Here is a tiny trained network, its code and every weight. The questions are about switching its units off for an input and a class, where a switched-off unit gives its printed mean instead of its output.

import numpy as np


def w(rows, s, z=0):
    codes = np.array(rows[::2]) - 128.0
    scale = np.full(codes.shape[1], s)
    scale[-1] = z or s
    return codes * scale


def f(y):
    return np.maximum(y, 0)


def log_softmax(a):
    a = a - a.max(-1, keepdims=True)
    return a - np.log(np.exp(a).sum(-1, keepdims=True))


def net(x, mask):
    res = np.array(x, float).reshape(1, 7) / 4 @ E
    y = f(res @ A[0][:, :-1].T + A[0][:, -1])
    res = res + np.where(mask, y, B[0][:, -1]) @ B[0][:, :-1]
    return log_softmax(res[-1] @ U[:, :-1].T + U[:, -1])


A, B = {}, {}
E = w([
[110,8,162,205,160,42,65,102,165,148,75,212],'x0',
[67,114,205,111,170,96,150,173,127,94,96,53],'x1',
[138,128,96,65,179,89,152,68,56,131,105,128],'x2',
[109,126,134,128,114,128,135,109,125,108,140,134],'x3',
[120,126,135,134,121,136,132,120,114,123,131,129],'x4',
[121,132,109,137,145,115,158,139,141,123,141,140],'x5',
[13,110,64,111,139,170,49,175,100,116,56,216],'x6',
],0.015)
A[0] = w([
[183,165,44,133,56,117,102,139,56,140,149,226,96],'N0',
[109,131,143,177,45,199,83,255,185,105,175,129,33],'N1',
[131,126,52,5,224,100,114,67,8,122,103,127,3],'N2',
[131,233,74,45,107,225,144,194,84,73,174,65,13],'N3',
[172,147,57,137,83,184,88,103,123,165,197,182,116],'N4',
[39,181,94,84,131,182,82,153,128,102,94,165,50],'N5',
[49,132,66,125,117,146,109,179,91,121,44,181,48],'N6',
[42,124,215,102,184,108,156,231,88,84,82,53,79],'N7',
[52,140,138,106,160,103,104,199,111,82,117,38,33],'N8',
],0.0088,0.0051)
B[0] = w([
[69,121,100,100,93,161,107,125,167,167,140,96,192],'N0',
[69,252,171,174,140,77,162,154,75,67,106,163,203],'N1',
[123,224,178,123,162,97,171,130,88,131,66,172,204],'N2',
[165,44,107,169,171,106,47,122,120,62,112,164,254],'N3',
[58,111,107,60,122,143,155,127,156,213,148,104,195],'N4',
[201,131,155,127,120,124,117,91,115,152,118,72,199],'N5',
[212,89,167,188,83,127,149,100,130,109,171,75,201],'N6',
[95,127,67,84,88,177,106,101,197,173,166,146,211],'N7',
[92,133,105,68,119,138,131,158,188,164,136,118,182],'N8',
],0.011,0.024)
U = w([
[81,119,89,80,112,167,127,137,154,169,144,126,33],'0',
[118,9,116,181,151,85,69,144,126,117,87,220,254],'1',
[243,152,144,138,107,128,184,121,122,120,212,25,116],'2',
[103,217,138,138,132,115,164,145,100,116,99,173,103],'3',
],0.015,0.002)

Each question gives the input, the list of numbers given to net, and the class t.
The units are the neurons (one row each of A and B). Each row of codes is followed by its name. A weight is (code - 128) times the scale printed after its matrix; where a second scale follows, it is the last column's (A, B and U).
mask holds one flag per neuron, in row order. A switched-off neuron (its flag False) gives its mean, the last column of its row in B, instead of its output. The means were averaged over made-up inputs and are rounded, as every weight is.
A unit's drop is (log p(t) with every unit on - log p(t) with that unit switched off) / (log p(t) with every unit on - log p(t) with every unit switched off).
The circuit of an input: a set's keep is (log p(t) with only the set's units on - log p(t) with every unit switched off) / (log p(t) with every unit on - log p(t) with every unit switched off). Starting from all 9 units, units are removed one at a time, each time the one whose removal leaves the highest keep (on an exact tie, the one counted first), for as long as the keep stays at least 0.8.
units of the circuit, in order: the units of the circuit, biggest drop first
unit that matters most: the unit with the biggest drop
k most important neurons: the k neurons with the biggest drops, biggest first
drop when u is switched off: that unit's drop, to one decimal
input [1,2,5,-8,5,-7,2], class 3: unit that matters most : N3
input [-4,2,-6,8,0,-4,7], class 2: 3 most important neurons : [N6 N5 N2]
input [0,-3,-4,-2,-1,8,1], class 3: 4 most important neurons : [N7 N3 N1 N8]
input [2,-6,5,5,1,-2,5], class 0: 4 most important neurons : [N0 N1 N4 N3]
input [-5,0,-6,0,6,4,-5], class 3: units of the circuit, in order : [N1 N6]
input [-4,-6,5,-8,3,-1,-2], class 0: 3 most important neurons : [N1 N4 N0]
input [-1,6,7,4,8,-8,-6], class 3: 2 most important neurons : [N2 N6]
input [-6,-3,-5,2,0,5,1], class 1: 2 most important neurons : [N3 N2]
input [-7,7,-7,-4,0,0,-6], class 0: 2 most important neurons : [N7 N8]
input [-5,2,-2,6,0,6,-5], class 1: 3 most important neurons : [N3 N6 N5]
input [-4,2,5,5,7,3,5], class 2: 2 most important neurons : [N6 N5]
input [4,3,-3,-3,8,4,7], class 2: 2 most important neurons : [N6 N3]
input [2,3,-4,-7,-5,-6,-1], class 3: 2 most important neurons : [N3 N4]
input [-2,8,7,-2,6,-2,4], class 0: unit that matters most : N7
input [1,3,6,2,-6,6,7], class 2: 3 most important neurons : [N6 N5 N1]
input [6,-6,-4,1,8,-1,6], class 0: drop when N0 is switched off : 0.4
input [4,-7,-6,5,-8,0,-3], class 0: drop when N4 is switched off : 0.2
input [-8,-5,0,6,-7,-8,-8], class 1: drop when N6 is switched off : 0.1
